Below is a small trained network, with its code and all its weights. Each question gives an input and a target symbol and asks what happens when units are switched off, that is, made to give their printed mean instead of their output.

import numpy as np


def w(rows, s, z=0):
    codes = np.array(rows[::2]) - 128.0
    scale = np.full(codes.shape[1], s)
    scale[-1] = z or s
    return codes * scale


def norm(h):
    return h / np.sqrt((h * h).mean(-1, keepdims=True) + 1e-5)


def f(y):
    return np.maximum(y, 0)


def softmax(a):
    e = np.exp(a - a.max(-1, keepdims=True))
    return e / e.sum(-1, keepdims=True)


def log_softmax(a):
    a = a - a.max(-1, keepdims=True)
    return a - np.log(np.exp(a).sum(-1, keepdims=True))


def net(x, mask):
    ids = ['βηθλξπ'.index(c) for c in x.split()]
    T = len(ids)
    res = E[ids] + P[:T]
    q, k, v = (norm(res) @ M[0].T for M in (Q, K, V))
    z = softmax(np.where(np.tri(T) > 0, q @ k.T / 2**0.5, -1e9)) @ v
    res = res + np.where(mask[0], z, O[0][:, -1]) @ O[0][:, :-1]
    y = f(norm(res) @ A[0][:, :-1].T + A[0][:, -1])
    res = res + np.where(mask[1:9], y, B[0][:, -1]) @ B[0][:, :-1]
    return log_softmax(norm(res)[-1] @ U[:, :-1].T + U[:, -1])


Q, K, V, O, A, B = {}, {}, {}, {}, {}, {}
E = w([
[129,209,94],'β',
[130,210,175],'η',
[161,63,2],'θ',
[124,136,195],'λ',
[129,214,155],'ξ',
[139,23,186],'π',
],0.012)
P = w([
[169,105,148],'0',
[113,80,104],'1',
[188,127,154],'2',
[48,124,106],'3',
[223,148,158],'4',
[29,123,128],'5',
[246,148,162],'6',
],0.011)
Q[0] = w([
[254,160,116],'H1',
[148,206,104],'H1',
],0.028)
K[0] = w([
[255,139,153],'H1',
[176,78,113],'H1',
],0.027)
V[0] = w([
[144,100,8],'H1',
[178,229,52],'H1',
],0.015)
O[0] = w([
[183,10,76,2],'H1',
[10,58,83,175],'H1',
],0.014,0.0054)
A[0] = w([
[188,130,141,88],'N1',
[108,65,126,150],'N2',
[183,193,18,23],'N3',
[110,221,2,2],'N4',
[145,51,238,86],'N5',
[152,135,163,140],'N6',
[55,136,78,175],'N7',
[113,153,40,44],'N8',
],0.03,0.0051)
B[0] = w([
[45,110,121,162],'N1',
[196,172,138,205],'N2',
[174,153,251,150],'N3',
[133,232,2,179],'N4',
[90,60,51,152],'N5',
[160,69,149,178],'N6',
[114,44,147,252],'N7',
[17,169,100,162],'N8',
],0.045,0.012)
U = w([
[85,101,109,130],'β',
[150,201,128,72],'η',
[200,88,105,114],'θ',
[142,108,201,254],'λ',
[74,148,107,147],'ξ',
[101,4,158,90],'π',
],0.023,0.0055)

Each question gives the input, a string of symbols that net reads in full, and the target symbol t.
The units are the heads (2 rows each of Q, K, V and O) and the neurons (one row each of A and B). Each row of codes is followed by its name. A weight is (code - 128) times the scale printed after its matrix; where a second scale follows, it is the last column's (O, A, B and U).
mask holds one flag per unit, heads first, then neurons. A switched-off unit (its flag False) gives its mean, the last column of its rows in O or B, instead of its output. The means were averaged over made-up inputs and are rounded, as every weight is.
A unit's drop is (log p(t) with every unit on - log p(t) with that unit switched off) / (log p(t) with every unit on - log p(t) with every unit switched off).
The circuit of an input: a set's keep is (log p(t) with only the set's units on - log p(t) with every unit switched off) / (log p(t) with every unit on - log p(t) with every unit switched off). Starting from all 9 units, units are removed one at a time, each time the one whose removal leaves the highest keep (on an exact tie, the one counted first), for as long as the keep stays at least 0.8.
circuit, biggest first: the units of the circuit, biggest drop first
most important unit: the unit with the biggest drop
k most important neurons: the k neurons with the biggest drops, biggest first
drop of u: that unit's drop, to one decimal
input λ η ξ β π π θ, target λ: most important unit => N3
input η η π ξ η η β, target ξ: circuit, biggest first => [H1 N8]
input ξ π η η λ θ, target ξ: 2 most important neurons => [N4 N8]
input β λ θ η ξ θ θ, target β: 4 most important neurons => [N8 N7 N6 N2]
input β η θ η ξ, target θ: circuit, biggest first => [N2 H1]
input β θ ξ θ η, target β: 4 most important neurons => [N4 N7 N6 N2]
input η θ β η β π λ, target λ: circuit, biggest first => [N4 N7]
input π η η θ θ β ξ, target θ: circuit, biggest first => [H1 N2]
input θ π θ ξ θ, target θ: 2 most important neurons => [N2 N7]
input η ξ λ λ, target λ: 3 most important neurons => [N4 N7 N6]
input η λ ξ ξ, target η: 2 most important neurons => [N7 N4]
input π λ β β, target η: 2 most important neurons => [N4 N3]
input λ θ π π θ, target λ: 2 most important neurons => [N3 N4]
input β β η η, target π: circuit, biggest first => [N7]
input β θ θ λ θ, target θ: 2 most important neurons => [N2 N1]
input ξ η ξ π η, target β: 3 most important neurons => [N4 N7 N2]
input η π η ξ, target λ: drop of H1 => 1.3
input ξ ξ η λ λ η θ, target η: drop of N3 => 0.1
input λ η ξ, target η: drop of N7 => 0.5
input β ξ θ λ λ θ η, target η: circuit, biggest first => [N7]
input ξ ξ β λ θ η, target η: drop of N7 => 1.0
